What each symbol does to the units:
r: x907->x176, x384->x825, x376->x878, x190->x925, x508->x166, x666->x579, x861->x954, x423->x325, x202->x742, x581->x451, x130->x802, x10->x20, x124->x337, x723->x190, x309->x209, x562->x684, x478->x644, x579->x376, x903->x723, x422->x868, x152->x607, x462->x475, x802->x87, x155->x396, x327->x160, x178->x5, x325->x716, x716->x172, x607->x562, x5->x169, x179->x843, x880->x309, x530->x880, x859->x698, x841->x467, x848->x963, x644->x462, x503->x785, x520->x122, x262->x859, x592->x503, x571->x700, x638->x178, x700->x262, x418->x422, x658->x418, x463->x861, x878->x515, x467->x520, x963->x202, x754->x487, x451->x453, x337->x508, x209->x592, x677->x195, x825->x155, x87->x54, x151->x327, x785->x677, x172->x463, x54->x666, x122->x530, x127->x907, x868->x511, x195->x152, x169->x571, x670->x761, x20->x127, x487->x848, x396->x670, x52->x581, x843->x64, x174->x979, x163->x151, x761->x124, x160->x384, x475->x163, x742->x10, x176->x52, x954->x658, x166->x179, x684->x174, x925->x841, x515->x423, x698->x754, x453->x478, x511->x903, x979->x553, x553->x130, x64->x638
m: x907->x127, x384->x160, x376->x579, x190->x723, x508->x337, x666->x54, x861->x463, x423->x515, x202->x963, x581->x52, x130->x553, x10->x742, x124->x761, x723->x903, x309->x880, x562->x607, x478->x453, x579->x666, x903->x511, x422->x418, x152->x195, x462->x644, x802->x130, x155->x825, x327->x151, x178->x638, x325->x423, x716->x325, x607->x152, x5->x178, x179->x166, x880->x530, x530->x122, x859->x262, x841->x925, x848->x487, x644->x478, x503->x592, x520->x467, x262->x700, x592->x209, x571->x169, x638->x64, x700->x571, x418->x658, x658->x954, x463->x172, x878->x376, x467->x841, x963->x848, x754->x698, x451->x581, x337->x124, x209->x309, x677->x785, x825->x384, x87->x802, x151->x163, x785->x503, x172->x716, x54->x87, x122->x520, x127->x20, x868->x422, x195->x677, x169->x5, x670->x396, x20->x10, x487->x754, x396->x155, x52->x176, x843->x179, x174->x684, x163->x475, x761->x670, x160->x327, x475->x462, x742->x202, x176->x907, x954->x861, x166->x508, x684->x562, x925->x190, x515->x878, x698->x859, x453->x451, x511->x868, x979->x174, x553->x979, x64->x843
s: x907->x422, x384->x209, x376->x859, x190->x478, x508->x562, x666->x700, x861->x10, x423->x487, x202->x463, x581->x903, x130->x178, x10->x954, x124->x152, x723->x453, x309->x384, x562->x166, x478->x925, x579->x262, x903->x451, x422->x176, x152->x337, x462->x467, x802->x5, x155->x503, x327->x880, x178->x802, x325->x848, x716->x963, x607->x508, x5->x87, x179->x174, x880->x160, x530->x327, x859->x878, x841->x462, x848->x716, x644->x841, x503->x396, x520->x163, x262->x376, x592->x155, x571->x666, x638->x130, x700->x579, x418->x907, x658->x127, x463->x742, x878->x698, x467->x475, x963->x172, x754->x423, x451->x723, x337->x607, x209->x825, x677->x761, x825->x592, x87->x169, x151->x530, x785->x670, x172->x202, x54->x571, x122->x151, x127->x418, x868->x52, x195->x124, x169->x54, x670->x677, x20->x658, x487->x325, x396->x785, x52->x511, x843->x979, x174->x843, x163->x122, x761->x195, x160->x309, x475->x520, x742->x861, x176->x868, x954->x20, x166->x684, x684->x179, x925->x644, x515->x754, x698->x515, x453->x190, x511->x581, x979->x64, x553->x638, x64->x553
g: x907->x418, x384->x309, x376->x262, x190->x453, x508->x607, x666->x571, x861->x742, x423->x754, x202->x172, x581->x511, x130->x638, x10->x861, x124->x195, x723->x451, x309->x160, x562->x508, x478->x190, x579->x700, x903->x581, x422->x907, x152->x124, x462->x841, x802->x178, x155->x592, x327->x530, x178->x130, x325->x487, x716->x848, x607->x337, x5->x802, x179->x684, x880->x327, x530->x151, x859->x376, x841->x644, x848->x325, x644->x925, x503->x155, x520->x475, x262->x579, x592->x825, x571->x54, x638->x553, x700->x666, x418->x127, x658->x20, x463->x202, x878->x859, x467->x462, x963->x716, x754->x515, x451->x903, x337->x152, x209->x384, x677->x670, x825->x209, x87->x5, x151->x122, x785->x396, x172->x963, x54->x169, x122->x163, x127->x658, x868->x176, x195->x761, x169->x87, x670->x785, x20->x954, x487->x423, x396->x503, x52->x868, x843->x174, x174->x179, x163->x520, x761->x677, x160->x880, x475->x467, x742->x463, x176->x422, x954->x10, x166->x562, x684->x166, x925->x478, x515->x698, x698->x878, x453->x723, x511->x52, x979->x843, x553->x64, x64->x979

In the rows, 66 stands for zero.

The rows follow the links: the fewer symbols apart two units are, the more alike their rows tend to be.

Each row, then its unit:
[  76   51   60   61   41   51   27   66   78   70  100   68   64   79   40   48   68   71   93   54   47   43   52   90   55   52   47   92   41   66   31   47   75   81   67   60  102  103   53   64   47   61   58   77   50   50   49   51   53   40   73   95   89   63   57   15   40   68   79   81   72   33   28   24   51   87   55   49]
unit: x463
[  70   59   58   55   70   61   57   51   94   71   32  102   74   23  105   56   50   82  105   91   51   54   53   95   85   45   52   26   93   94   63   81   59   55   56   54   65   74   59   67   71   93   59   61   55   70   68   52   27   74   63   64   88   62   80   77   33   38    9   71   75   59   83   99   68   84   50   69]
unit: x925
[  84   53   55   39   65   64   52   76   52   66  114   29   81   82   36   57   59   34   80   48   73   36   64   55   50   47   59   80   45   57   32   36   70   57   51   79   82   85   61   82   26   56   62   63   94   70   47   63   54   63   81   93   67   85   67   31   49   87   84   68   73   51   36    9   50   89   80   65]
unit: x754
[  62   48   57   61   63   62   38   38   88   85   31  111   75   44   93   46   53   82  107   83   53   45   55   95   73   38   51   38   95   94   59   81   64   67   55   51   72   85   54   72   58   82   54   73   45   68   64   53   18   66   72   73   90   63   68   61   24   32   30   71   81   52   78   83   50   84   43   72]
unit: x453
[  57   78   74   69   94   85  102   68   43   67   46   52   70   77   77   82   66   52   30   69   96   80   86   26   64   79   90   52   84   63  103   82   59   55   60   81   31   29   82   78   72   57   74   62   88   88   77   89   80   89   67   46   42   78   67  109   95   70   79   49   62  102   99   87   69   44   85   90]
unit: x337
[  60   88   80   80   75   73  101   86   45   53   78   38   54   85   55   90   81   60   18   57   82   99   82   35   65   99   87   86   52   42   90   67   68   69   78   76   47   41   81   56   86   55   78   60   81   67   75   83  115   73   59   45   39   66   66   91  114   91   96   59   51   90   72   74   87   36   83   67]
unit: x179
[  67   55   62   73   45   50   31   53   99   71   57  104   59   45   75   49   68   96  106   78   34   59   46  112   77   55   45   66   65   85   48   70   72   80   72   47   96   97   52   52   74   82   57   75   29   46   63   42   44   47   62   77   97   50   66   40   34   46   38   81   71   37   52   70   66   83   38   47]
unit: x511
[  85   50   51   42   56   55   43   68   87   62   83   73   74   35   72   52   55   68  115   70   43   39   48  101   79   41   42   53   66   84   30   48   69   55   56   59   89   95   53   65   51   86   57   60   65   59   52   43   31   61   67   88   94   69   76   38   22   61   26   79   76   37   46   48   64  103   56   52]
unit: x418
[  73   57   63   61   58   64   45   71   45   71  107   37   72  108   22   56   71   40   59   41   77   46   71   46   41   61   65  103   41   50   44   44   71   77   62   78   82   84   63   80   34   41   64   75   77   66   50   70   70   56   80   91   64   77   52   29   67   83  118   66   71   53   35   13   43   71   77   66]
unit: x859
[  57   87   80   86   72   73   96   82   45   57   80   41   52   90   51   86   83   62   18   54   84   99   82   36   62   99   87   92   51   42   89   66   69   72   80   76   51   40   81   59   84   50   79   65   78   65   75   85  115   67   61   48   39   66   60   88  114   89  105   60   52   91   69   69   81   37   82   68]
unit: x174
[  78   74   68   48   79   75   90   92   37   51  113   12   70   87   38   81   68   32   39   44   89   67   79   28   57   75   77   84   50   44   59   44   67   53   62   90   56   53   77   74   50   52   74   52  108   77   57   77   91   75   71   69   45   85   70   66   90  102   97   59   62   78   54   34   71   63   96   69]
unit: x87
[  48   67   67   78   79   76   73   42   73   82    3  105   73   53  104   62   56   80   68   87   73   72   69   65   70   59   73   31  103   89  100  101   56   65   60   59   44   49   67   76   79   74   64   73   53   78   82   73   44   81   69   50   66   61   67  103   59   32   42   57   71   86  109  116   61   54   55   88]
unit: x880
[  89   62   56   44   52   54   53   89   69   51  123   35   66   65   39   63   68   55   87   51   52   51   54   81   68   59   50   86   36   57   23   29   76   60   64   71   93   91   59   59   48   65   67   58   81   54   47   51   68   52   66   90   77   71   71   25   54   92   66   79   66   39   24   17   70   90   74   43]
unit: x848
[  61   48   58   69   53   58   29   38   92   85   35  114   69   49   85   44   59   88  109   83   45   47   54  104   70   43   48   50   83   90   57   80   65   77   62   50   86   91   51   69   62   78   53   79   35   61   64   51   25   57   68   80   95   53   61   48   26   31   39   74   77   47   69   78   49   80   38   67]
unit: x451
[  80   76   68   54   69   69   88   97   45   48  118   14   63   86   36   82   75   41   39   46   78   75   73   42   60   80   75   93   38   41   54   36   72   58   66   86   67   59   76   60   57   54   75   55   99   65   57   74  101   66   63   71   49   79   67   58   95  107   95   66   57   70   43   30   78   63   93   57]
unit: x54
[  56   75   73   77   74   77   80   70   33   75   78   38   70  110   40   74   75   44   21   52   95   74   87   21   42   83   89   92   56   46   86   66   68   73   68   84   52   47   79   80   56   38   73   76   82   75   67   90   93   71   76   65   38   78   52   74  101   85  124   52   62   88   70   51   56   43   87   83]
unit: x553
[  90   56   58   37   63   58   55   85   58   56  121   28   73   69   38   62   60   40   85   48   66   41   59   66   61   50   52   79   41   58   26   29   70   55   58   76   84   88   62   70   35   61   63   56   92   64   46   56   60   60   72   92   75   79   71   30   49   89   70   73   69   46   30   12   61   95   79   55]
unit: x487
[  54   74   70   68   87   78   93   57   71   68   17   90   70   38  108   77   58   75   62   87   75   78   71   64   82   69   77   27  103   84   99   93   57   53   60   63   36   39   74   69   87   80   69   60   68   80   82   73   57   90   62   40   61   66   77  114   71   46   32   57   68   92  108  117   77   56   63   81]
unit: x384
[  76   58   58   64   44   47   40   64  101   61   72   91   58   36   76   56   66   91  108   74   31   60   44  115   84   56   41   65   59   79   39   59   73   72   71   48   94   96   51   48   76   85   58   66   41   46   63   39   49   47   56   79   98   52   72   39   36   56   27   84   66   34   46   65   74   88   45   41]
unit: x868
[  90   60   57   39   55   54   54   89   66   51  124   31   71   65   39   64   63   47   86   52   58   46   56   74   65   55   51   84   37   57   24   28   75   57   62   75   89   89   61   63   41   67   64   56   88   60   46   52   63   56   68   90   75   77   73   27   50   93   64   77   68   40   26   14   67   94   75   48]
unit: x325
[  51   68   70   74   85   78   78   45   71   77    6  100   75   49  107   66   56   78   68   88   72   72   70   64   74   60   75   26  106   86  100   99   55   61   59   59   41   45   70   76   79   76   66   66   59   82   83   74   45   87   66   48   64   63   73  106   63   34   40   55   72   86  109  115   64   55   59   89]
unit: x160
[  53   77   74   72   90   87   99   63   42   73   39   60   73   79   78   79   63   52   28   70   95   80   87   26   60   78   91   53   87   63  105   85   56   60   62   80   30   29   80   82   68   56   73   64   83   88   77   88   78   89   72   46   38   76   66  109   95   62   84   48   64  102  103   92   64   42   82   95]
unit: x152
[  76   71   68   48   83   77   90   85   33   56  104   14   76   92   38   80   67   29   38   47   94   62   79   25   52   69   82   81   51   47   63   45   65   53   59   90   55   50   80   79   46   49   74   56  108   80   60   82   86   79   75   70   43   87   69   68   89   96   99   58   64   82   58   33   64   63   95   75]
unit: x5
[  79   76   69   51   72   70   88   94   40   50  119   10   68   84   35   83   72   34   42   46   84   69   76   36   61   78   76   88   42   41   54   39   68   55   65   88   63   57   75   65   53   51   76   54  105   70   58   74   95   70   69   70   45   80   71   62   92  106   96   63   59   72   47   31   74   63   93   61]
unit: x169
[  79   55   56   58   50   49   43   67   96   60   77   85   62   33   73   56   63   88  111   73   32   56   42  114   85   55   39   62   60   79   32   54   71   65   70   50   93   96   52   50   72   87   59   60   47   49   59   39   48   52   56   78   95   55   74   40   33   59   24   85   65   34   44   60   78   91   51   42]
unit: x176

Each walk starts at a row. The symbols on each line, taken left to right, move it on to the next unit.
Answer with the unit's row; about right is enough.
new walk
[  61   85   75   66   90   83  108   81   47   54   60   40   68   68   74   90   69   50   26   66   93   87   84   30   71   83   89   58   73   54   96   74   58   50   65   80   31   30   84   69   78   63   80   54   95   83   76   84   94   89   61   43   38   76   74  109  103   80   75   52   58  101   90   87   82   44   88   82]
g s r s m	[  62   89   74   67   88   80  110   84   44   55   69   39   61   72   69   93   70   55   25   62   89   92   80   33   71   91   90   63   67   54   92   69   61   53   70   81   35   30   82   65   83   62   80   54   94   78   79   84  102   85   59   43   40   74   72  106  108   86   77   55   55   97   86   83   85   44   89   76]
g m s	[  60   82   76   68   92   84  109   74   43   62   54   49   69   73   76   86   67   47   31   66   94   85   83   27   67   81   91   54   79   58   99   77   58   52   61   83   30   30   82   74   73   61   77   58   91   87   78   86   87   90   66   45   37   76   73  110   99   76   78   51   60  103   97   86   75   43   86   86]
new walk
[  72   70   71   70   54   60   62   84   48   60  117   28   59  103   21   69   80   50   47   42   71   67   71   50   48   79   68  112   28   38   49   40   75   78   75   75   82   73   69   66   55   45   70   70   75   55   56   70   96   48   71   80   55   71   54   38   85   96  116   70   59   57   33   19   62   65   80   55]
s r m	[  72   64   69   68   54   61   55   79   47   65  112   33   62  105   21   64   77   47   50   41   73   62   72   49   43   74   69  110   31   41   51   45   77   80   71   75   82   77   67   71   48   42   67   74   76   58   52   70   90   50   74   84   59   71   52   32   79   92  116   68   64   55   33   17   56   63   78   60]
m r s g m	[  74   73   72   65   53   61   69   89   47   56  118   25   58   96   24   75   81   50   41   42   70   75   71   51   53   83   71  111   28   37   49   39   74   73   76   76   78   73   70   62   58   47   71   66   80   55   59   69   99   52   68   77   54   70   59   44   90  100  108   70   59   61   32   23   71   62   82   53]
new walk
[  63   47   57   66   60   59   33   38   89   84   29  111   75   47   89   42   52   86  107   83   49   45   52   97   69   41   49   44   88   93   59   82   64   72   59   52   79   89   52   71   60   78   51   76   38   65   67   50   20   62   70   76   92   59   64   55   26   32   38   70   79   50   75   81   50   84   40   66]
m g g g	[  71   57   58   68   43   47   36   58  101   62   67   96   59   41   74   53   65   95  106   77   31   61   45  114   81   57   41   66   59   81   42   63   73   76   74   46   96   97   51   49   78   85   57   71   35   45   61   43   48   48   59   77   96   49   68   41   34   50   34   82   68   33   48   68   70   86   41   44]
m s m	[  82   56   55   51   51   49   44   71   95   57   80   81   65   33   75   58   61   83  112   74   36   53   42  110   85   49   39   57   61   81   32   51   71   61   66   54   93   97   54   50   68   86   60   60   56   52   56   38   43   54   59   80   95   58   77   37   31   61   20   83   69   32   45   59   74   95   51   42]
new walk
[  75   56   61   57   58   66   47   70   46   74  108   36   74  104   26   54   66   36   63   44   79   40   71   46   39   54   66   93   44   53   43   43   70   72   58   76   82   84   63   85   30   41   62   75   81   68   47   70   63   56   83   93   65   81   52   28   62   84  112   64   72   54   39   11   40   76   78   70]
s g m r s	[  77   54   60   49   63   65   47   71   47   73  108   36   79   99   28   54   61   34   71   46   78   37   69   49   40   51   63   89   46   56   40   39   70   67   53   80   80   82   61   85   26   47   61   69   88   70   47   69   56   62   82   94   66   84   57   29   56   82  105   65   74   53   40   10   41   82   82   71]
r r s m	[  88   54   56   35   63   60   53   83   56   62  119   26   78   76   40   59   61   36   83   48   68   36   60   62   55   49   58   77   47   60   29   32   70   52   51   79   84   86   60   75   29   60   63   59   94   70   44   59   55   61   74   94   71   84   69   30   50   90   76   70   72   48   34   10   53   93   82   60]
new walk
[  75   45   55   58   49   54   24   59   76   77   84   74   73   77   46   42   61   63  101   60   54   35   56   85   51   44   46   80   53   70   32   52   71   77   60   61   97  102   49   74   39   62   54   77   54   57   51   51   38   48   77   95   88   69   57   18   32   60   74   76   78   34   38   27   42   91   56   57]
m g r	[  77   47   58   60   44   51   23   59   75   75   91   72   69   78   41   46   64   68   96   56   51   39   54   88   54   49   47   88   48   68   32   48   74   80   64   61  101  103   51   71   44   61   55   78   50   53   48   51   47   45   76   95   87   66   56   16   37   63   78   77   75   32   31   26   45   89   57   53]
s g r r	[  81   44   52   43   58   58   31   58   78   77   81   74   81   61   60   42   52   59  112   65   55   27   52   86   60   33   45   60   67   82   32   53   67   62   52   63   90   96   53   76   36   71   53   68   62   66   49   51   25   59   75   95   89   72   69   29   22   56   51   73   80   41   46   35   42  100   58   61]
new walk
[  83   61   61   56   44   51   42   82   77   57  115   47   61   68   38   60   72   64   86   51   49   55   54   87   67   63   46   94   33   56   25   36   77   69   72   64  101   97   57   55   56   65   63   64   65   47   50   49   70   43   66   90   83   64   66   20   52   85   70   84   64   34   21   21   68   90   64   39]
s s s g	[  77   54   60   63   40   50   32   73   77   65  106   62   62   76   38   51   70   67   88   53   46   51   51   89   59   59   47   97   36   62   27   43   76   79   71   60  103  100   55   59   53   62   58   73   53   48   50   49   62   42   69   92   84   62   60   18   47   77   77   80   70   34   23   25   59   88   58   44]
s g s m	[  84   59   60   59   42   50   37   78   77   60  112   55   60   73   38   54   73   69   90   52   47   52   54   90   63   61   48   96   34   58   25   40   76   75   70   60  103  100   56   55   54   64   61   69   60   46   49   49   67   42   65   92   82   62   61   19   50   81   73   84   67   31   22   24   64   87   61   40]
new walk
[  62   90   77   76   78   77  106   87   45   50   78   38   54   78   60   92   80   59   22   58   83   96   81   39   70   96   86   78   58   44   91   65   66   60   77   78   42   35   80   57   87   59   82   58   85   72   76   83  113   76   58   44   38   68   67   96  112   88   86   58   49   91   77   79   88   38   85   68]
s r r	[  54   77   78   83   71   79   81   71   39   71   76   38   62  111   42   77   79   50   19   51   94   81   87   26   45   88   90   93   52   43   90   67   68   77   72   81   54   46   78   75   63   43   73   74   78   73   71   90  102   68   72   59   40   73   51   75  104   83  124   55   61   88   70   55   62   41   84   80]
r r m	[  57   72   75   72   80   78   80   69   28   77   79   34   73  111   40   72   71   38   25   50   97   67   88   17   41   77   90   86   60   45   83   65   66   70   61   85   51   47   78   85   50   38   73   72   89   80   65   92   86   74   78   67   39   80   55   71   95   84  123   53   65   88   69   45   49   49   88   86]
new walk
[  65   71   68   57   84   79   84   76   32   68   88   23   77  102   41   74   66   29   32   48  100   59   86   20   45   70   87   80   57   47   74   55   65   60   58   90   49   49   80   87   43   44   71   65   99   83   61   86   80   77   80   68   41   86   61   73   86   88  112   54   69   87   66   37   53   58   94   83]
m g g m	[  56   85   79   85   70   73   92   79   42   60   79   41   54  100   46   83   83   60   16   53   85   94   84   34   55   96   90   95   49   42   90   67   68   77   78   77   52   44   81   65   78   45   78   68   75   65   75   87  112   65   65   52   39   66   57   82  116   88  114   58   53   89   69   66   75   36   82   72]
s r m	[  55   83   78   88   71   76   85   75   39   64   76   41   57  106   44   81   82   55   16   53   88   86   84   29   48   93   90   97   52   43   88   69   69   78   76   78   52   47   78   69   71   43   77   71   75   70   69   87  107   66   69   55   40   68   53   78  109   85  119   56   55   89   69   63   66   38   82   74]
new walk
[  82   53   58   44   65   63   48   73   48   70  109   32   80   91   33   54   58   32   72   47   78   35   69   51   43   46   60   84   50   57   35   37   70   60   50   81   81   83   63   84   25   52   62   66   91   70   46   65   53   62   82   95   65   85   61   33   53   83   93   66   75   52   37   10   43   87   81   68]
m m m m	[  77   74   70   66   59   63   75   93   47   52  123   20   57   93   26   78   80   51   42   42   71   72   71   49   56   86   72  106   28   39   52   38   75   69   75   77   78   69   71   59   59   48   74   61   85   56   58   72  103   57   64   76   55   74   62   46   92  105  105   68   55   63   35   28   75   62   86   53]
g s g	[  77   75   69   57   65   65   82   95   47   47  123   16   60   87   32   81   78   44   39   43   75   76   71   49   61   85   73  101   32   38   53   38   73   63   73   82   70   63   75   60   60   52   75   56   92   60   57   71  104   61   63   71   52   76   67   53   94  108   99   69   54   66   39   29   76   63   89   53]
new walk
[  66   53   60   74   45   52   28   47  100   78   49  110   63   48   78   45   65   94  105   78   36   54   48  111   72   51   44   62   70   84   49   74   71   79   72   45   91   97   49   58   70   80   55   78   27   50   64   47   38   47   65   77   97   51   63   41   33   41   41   80   73   39   57   75   59   83   38   51]
m g g m	[  85   53   55   43   56   53   44   71   92   60   83   76   69   33   75   54   56   74  115   71   40   46   45  106   82   46   39   54   63   82   30   51   70   57   62   58   90   96   54   57   58   87   58   58   63   57   53   40   36   57   63   84   93   65   78   39   27   60   22   81   73   34   44   53   70   99   54   48]
g m g r	[  84   48   51   40   58   54   41   64   83   67   79   73   78   43   71   51   51   63  116   71   49   33   48   94   72   34   41   53   67   84   29   50   66   57   53   61   89   97   53   71   43   79   53   63   67   64   52   45   24   61   71   90   92   70   73   34   21   60   32   78   80   37   47   42   55  101   60   57]
